Below are the code and all the weights of a small trained network. Each question names an input and a target symbol and asks about switching units off, where a switched-off unit gives its printed mean instead of its output.

import numpy as np


def w(rows, s, z=0):
    codes = np.array(rows[::2]) - 128.0
    scale = np.full(codes.shape[1], s)
    scale[-1] = z or s
    return codes * scale


def norm(h):
    return h / np.sqrt((h * h).mean(-1, keepdims=True) + 1e-5)


def f(y):
    return y / 2 * (1 + np.tanh(0.7978845608 * (y + 0.044715 * y**3)))


def softmax(a):
    e = np.exp(a - a.max(-1, keepdims=True))
    return e / e.sum(-1, keepdims=True)


def log_softmax(a):
    a = a - a.max(-1, keepdims=True)
    return a - np.log(np.exp(a).sum(-1, keepdims=True))


def net(x, mask):
    ids = ['ΓΛΩδζσ'.index(c) for c in x.split()]
    T = len(ids)
    res = E[ids] + P[:T]
    u = 0
    for l in range(2):
        q, k, v = (norm(res) @ M[l].T for M in (Q, K, V))
        z = softmax(np.where(np.tri(T) > 0, q @ k.T / 2**0.5, -1e9)) @ v
        res = res + np.where(mask[u], z, O[l][:, -1]) @ O[l][:, :-1]
        u += 1
        y = f(norm(res) @ A[l][:, :-1].T + A[l][:, -1])
        res = res + np.where(mask[u : u + 8], y, B[l][:, -1]) @ B[l][:, :-1]
        u += 8
    return log_softmax(norm(res)[-1] @ U[:, :-1].T + U[:, -1])


Q, K, V, O, A, B = {}, {}, {}, {}, {}, {}
E = w([
[216,132,253,123,7],'Γ',
[164,105,208,189,39],'Λ',
[234,14,195,173,66],'Ω',
[203,77,151,69,67],'δ',
[85,68,102,235,141],'ζ',
[105,65,97,140,144],'σ',
],0.014)
P = w([
[2,143,176,92,74],'0',
[144,44,110,150,111],'1',
[157,60,141,137,129],'2',
[174,89,159,75,157],'3',
[158,100,150,129,168],'4',
[157,93,76,95,226],'5',
],0.0086)
Q[0] = w([
[35,221,142,139,54],'L0H1',
[24,254,115,53,195],'L0H1',
],0.0072)
K[0] = w([
[247,132,160,208,167],'L0H1',
[255,102,54,134,196],'L0H1',
],0.0093)
V[0] = w([
[188,114,152,2,138],'L0H1',
[214,246,173,120,114],'L0H1',
],0.0068)
O[0] = w([
[184,196,28,117,92,70],'L0H1',
[117,4,74,113,158,3],'L0H1',
],0.013,0.0052)
A[0] = w([
[197,163,143,110,196,87],'L0N1',
[111,82,172,40,111,145],'L0N2',
[120,145,83,170,176,182],'L0N3',
[12,209,131,146,142,228],'L0N4',
[255,171,134,155,60,169],'L0N5',
[133,208,141,228,114,255],'L0N6',
[119,133,124,161,204,191],'L0N7',
[241,87,148,226,235,73],'L0N8',
],0.0082,0.004)
B[0] = w([
[192,49,107,143,110,127],'L0N1',
[118,142,101,191,144,162],'L0N2',
[175,173,189,45,91,130],'L0N3',
[143,111,121,2,200,154],'L0N4',
[134,182,70,79,231,254],'L0N5',
[170,149,86,6,120,219],'L0N6',
[175,180,108,141,62,144],'L0N7',
[183,172,149,130,209,212],'L0N8',
],0.0088,0.0078)
Q[1] = w([
[33,85,97,254,48],'L1H1',
[203,218,243,151,243],'L1H1',
],0.008)
K[1] = w([
[83,225,44,69,122],'L1H1',
[240,136,72,254,166],'L1H1',
],0.0092)
V[1] = w([
[141,218,84,25,84],'L1H1',
[254,117,107,187,51],'L1H1',
],0.007)
O[1] = w([
[155,253,122,209,141,110],'L1H1',
[171,92,117,126,68,255],'L1H1',
],0.014,0.0055)
A[1] = w([
[62,14,162,92,109,109],'L1N1',
[184,154,168,55,138,101],'L1N2',
[147,84,128,166,138,191],'L1N3',
[22,101,117,67,124,252],'L1N4',
[173,175,36,173,155,25],'L1N5',
[139,212,106,142,88,180],'L1N6',
[83,32,90,145,64,217],'L1N7',
[58,137,245,170,155,172],'L1N8',
],0.012,0.0019)
B[1] = w([
[61,195,71,73,35,200],'L1N1',
[62,70,147,46,123,254],'L1N2',
[204,174,138,148,160,157],'L1N3',
[109,17,124,56,200,149],'L1N4',
[45,23,112,168,95,183],'L1N5',
[109,103,77,198,84,184],'L1N6',
[89,220,144,105,41,157],'L1N7',
[155,106,120,255,151,179],'L1N8',
],0.0096,0.0088)
U = w([
[135,114,138,150,28,253],'Γ',
[26,130,97,89,85,78],'Λ',
[199,71,161,85,165,33],'Ω',
[114,158,54,203,167,148],'δ',
[37,94,217,174,170,120],'ζ',
[112,249,141,144,171,122],'σ',
],0.012,0.005)

Each question gives the input, a string of symbols that net reads in full, and the target symbol t.
The units are the heads (2 rows each of Q, K, V and O) and the neurons (one row each of A and B). Each row of codes is followed by its name. A weight is (code - 128) times the scale printed after its matrix; where a second scale follows, it is the last column's (O, A, B and U).
mask holds one flag per unit, layer by layer, with each layer's heads first. A switched-off unit (its flag False) gives its mean, the last column of its rows in O or B, instead of its output. The means were averaged over made-up inputs and are rounded, as every weight is.
A unit's drop is (log p(t) with every unit on - log p(t) with that unit switched off) / (log p(t) with every unit on - log p(t) with every unit switched off).
The circuit of an input: a set's keep is (log p(t) with only the set's units on - log p(t) with every unit switched off) / (log p(t) with every unit on - log p(t) with every unit switched off). Starting from the 12 units with the biggest drops (on a tie, the unit counted first), units are removed one at a time, each time the one whose removal leaves the highest keep (on an exact tie, the one counted first), for as long as the keep stays at least 0.8.
circuit, biggest first: the units of the circuit, biggest drop first
k most important neurons: the k neurons with the biggest drops, biggest first
top k neurons in layer l: the k neurons of layer l with the biggest drops, biggest first
drop when u is switched off: that unit's drop, to one decimal
input ζ σ Γ, target ζ: circuit, biggest first : [L0H1, L1H1]
input δ Λ σ, target δ: circuit, biggest first : [L0H1, L1H1]
input δ Ω Ω Λ, target δ: circuit, biggest first : [L0H1, L0N5]
input Ω ζ ζ δ Ω σ, target Ω: most important neuron : [L0N4]
input ζ σ σ δ, target ζ: circuit, biggest first : [L0H1, L1H1]
input Ω Γ Ω δ ζ Λ, target Ω: 2 most important neurons : [L1N1, L0N6]
input Ω Ω Λ, target Ω: circuit, biggest first : [L0N5, L1N1]
input Ω σ ζ, target Γ: 4 most important neurons : [L0N5, L0N8, L0N6, L1N6]
input δ Γ δ, target δ: circuit, biggest first : [L0H1, L1H1, L0N5]
input σ ζ σ Γ, target σ: circuit, biggest first : [L0H1, L1H1]
input σ Ω σ Ω σ, target σ: top 2 neurons in layer 0 : [L0N6, L0N5]
input ζ Γ ζ, target ζ: 2 most important neurons : [L1N8, L0N5]
input σ Ω Ω Γ, target σ: circuit, biggest first : [L0H1, L0N5]
input ζ σ σ, target ζ: circuit, biggest first : [L0H1]
input Ω Ω σ, target Ω: 2 most important neurons : [L0N8, L0N6]
input Ω Ω Γ, target Ω: 3 most important neurons : [L0N5, L1N1, L0N6]
input Λ ζ Ω δ Ω δ, target Λ: top 2 neurons in layer 1 : [L1N1, L1N7]
input Ω Ω δ ζ, target Ω: top 2 neurons in layer 0 : [L0N8, L0N6]
input Γ Ω σ Ω Λ ζ, target Γ: 2 most important neurons : [L0N5, L0N6]
input σ Ω δ Ω Ω Ω, target σ: top neuron in layer 1 : [L1N4]
input ζ δ Λ Γ, target ζ: drop when L1H1 is switched off : 0.2
input σ Λ σ, target σ: drop when L1N8 is switched off : 0.0
input Γ Γ σ, target Γ: drop when L0N5 is switched off : 0.2
